Questions about the array below.
1) Report the last entry of the largest entry's row.
2) Report the smallest entry in the last row.
3) Report the entry directly above -65.
4) Report the fifth entry in reading order.
5) Report the entry just left of the largest entry.
6) Report the entry directly above -31.
7) Report the last entry, reading row by row.
8) Report the entry just right of -49.
[[-58  30 -14  27 -81 -61  58 -25]
 [-65  11 -30  28 -57 -49  56 -15]
 [ 21  -6 -41 -42  27 -31 -13 -13]]
1) -25
2) -42
3) -58
4) -81
5) -61
6) -49
7) -13
8) 56

Questions about the table below.
1) What is the entry just left of the centre entry?
2) What is the entry just left of the largest entry?
3) What is the entry just left of 21.2?
[[ -0.3   2.2  -5.2   3.3  -1.7   4.4 -17.1  21.9   9.6  -4.4  -6.0  -6.3
   -4.0  -2.3  21.0]
 [  0.1   6.2   1.3 -13.0  16.3 -14.3  10.5 -16.0  -1.5  -3.0 -11.0   4.9
    4.3  -3.8  -9.3]
 [ -4.6  -0.7  -2.4 -13.9   5.2   2.2 -10.7   0.2   6.9   5.6 -19.1   3.0
   -6.4   4.3  19.5]
 [  8.2   0.9   7.6   6.5  -1.8   3.9   0.1  -2.5  10.5  13.3   9.2   1.7
   -0.4  -9.4  -7.9]
 [  7.9   0.6   8.0   8.6  -0.8   8.0   1.2  -1.3  13.3  10.7   3.5  -5.9
    3.4 -14.2  -7.2]
 [ 14.2   1.2  -3.1   8.0  -2.4  -0.9   9.0 -20.7   9.6   2.4  -7.0   5.4
   18.3 -21.8  -3.4]
 [ -8.6  10.7   5.7  -0.4   3.6   8.4 -11.3  14.4 -15.7   0.0   7.4  -3.3
  -18.6   0.6  -2.9]
 [ 14.1   7.9  10.3   9.0   5.6   7.9   7.1 -15.6  14.1  13.7  -2.5  -1.8
    9.6 -29.3 -13.6]
 [  0.9  -0.3 -14.4  21.2 -18.7  -3.2  -2.3  15.7 -19.2 -24.8  20.0  -2.5
    5.8   0.1  -1.1]
 [ -5.3   8.1   8.2   3.1   3.6  11.7  -2.6   4.8 -11.4   1.3   3.5  -8.8
   -9.6  -7.4 -10.4]
 [ 12.8   2.8 -14.2 -10.1   5.5 -18.8  -0.1 -20.5  14.7  -0.9 -21.4  22.4
   15.3  -9.4  19.9]
 [ -5.0   5.7  -8.7  -3.6  -0.1  11.4 -17.2   7.6  -3.1  -5.8 -22.1  -2.2
   -4.4  -6.4  26.5]
 [ -3.3   0.2  -2.3   8.3  -1.9   8.5  -8.4  20.7   3.8 -10.9  -4.6 -18.5
    0.5  -5.0   8.7]
 [  1.9 -10.3 -10.5   5.5 -14.5  -1.0  -2.0   0.7   1.7  -5.3   1.0   2.4
    6.8   5.4  10.4]
 [  1.8   4.7  -3.7  -2.7  -1.1   2.9  -8.2  -4.5  -1.9   3.9  -6.9   9.4
   -3.3  -5.3  10.8]]
1) 7.1
2) -6.4
3) -14.4

[[6287 6335 9975 2163]
 [4002 4348 4364 4918]
 [6632 6768 8558 1940]
 [3998 4063 4900 5202]
 [5699 5490 8715 3016]
 [2196 1596 7110 7031]
 [3243 3038 7290 5634]
 [1925 1509 7201 7031]
 [4035 3518 8443 4965]
 [4519 4461 6456 4393]
 [6582 7055 5718 2134]
 [7115 7206 8312 1680]]
Rows and columns are numbered from 0.
Report the entry at row 2, column 0.
A: 6632
The entry directly above the smallest entry: 3038
Report the bottom-left entry.
A: 7115
The entry at row 0, column 1 is 6335
Report the top-right entry.
A: 2163
Report the entry in row 0 and column 0.
A: 6287
Report the entry just left of 5490.
A: 5699
The entry in row 1 and column 2 -> 4364
The entry in the bottom-right corner: 1680
Report the entry directly below 6768.
A: 4063
Report the entry directly below 4063.
A: 5490
Report the entry directly above 3518.
A: 1509
The entry just right of 1509 is 7201
Report the entry just left of 2163.
A: 9975
The entry directly above 7110: 8715
The entry at row 2, column 2: 8558
Report the entry directly below 8715.
A: 7110
The entry directly above 4063 is 6768
The entry directly above 1925 is 3243
Report the entry directly above 5634.
A: 7031
The entry just right of 8558: 1940
The entry directly below 4035 is 4519
The entry directly above 1680 -> 2134
Report the entry directly below 6456.
A: 5718
Report the entry just right of 7115.
A: 7206
The entry directly above 6456 -> 8443

Read these off the matrix that follows. Rows and columns are numbered from 0.
1) Read off the entry in row 0 and column 1.
2) Read off the entry directly above 2.
3) Read off the entry at row 0, column 0.
4) Read off the entry directly below 22.
5) Read off the entry just right of 38.
6) Read off the entry just left of -31.
7) Read off the entry in the bottom-left corner.
8) Read off the entry just right of 50.
[[-36 -34 -39 -53 -30 -26 -27 -49 -42 -52  73 -41  75 -44]
 [ 11  32  56  50  47  43  39  51  54  49 -67  38 -85  40]
 [-25 -28 -20 -21 -15 -10  -8 -28 -21 -42  42 -23  52 -40]
 [-35 -39 -46 -54 -54 -49 -39 -55 -51 -36  56 -31  87 -36]
 [ 22   4 -12 -14   7 -13  -6 -24 -15 -25  16  -1   6   2]
 [-39 -40 -55 -48 -32 -42 -36 -50 -50 -55  64 -38  83 -33]
 [-17 -38 -35 -53 -22 -33 -26 -56 -43 -54  68 -32  73 -44]
 [ -5 -32 -45 -46 -25 -41 -35 -48 -49 -46  39 -33  66 -33]
 [ 29  16  33  29  32  28  30  39  32  14 -15  16 -40  13]]
1) -34
2) -36
3) -36
4) -39
5) -85
6) 56
7) 29
8) 47
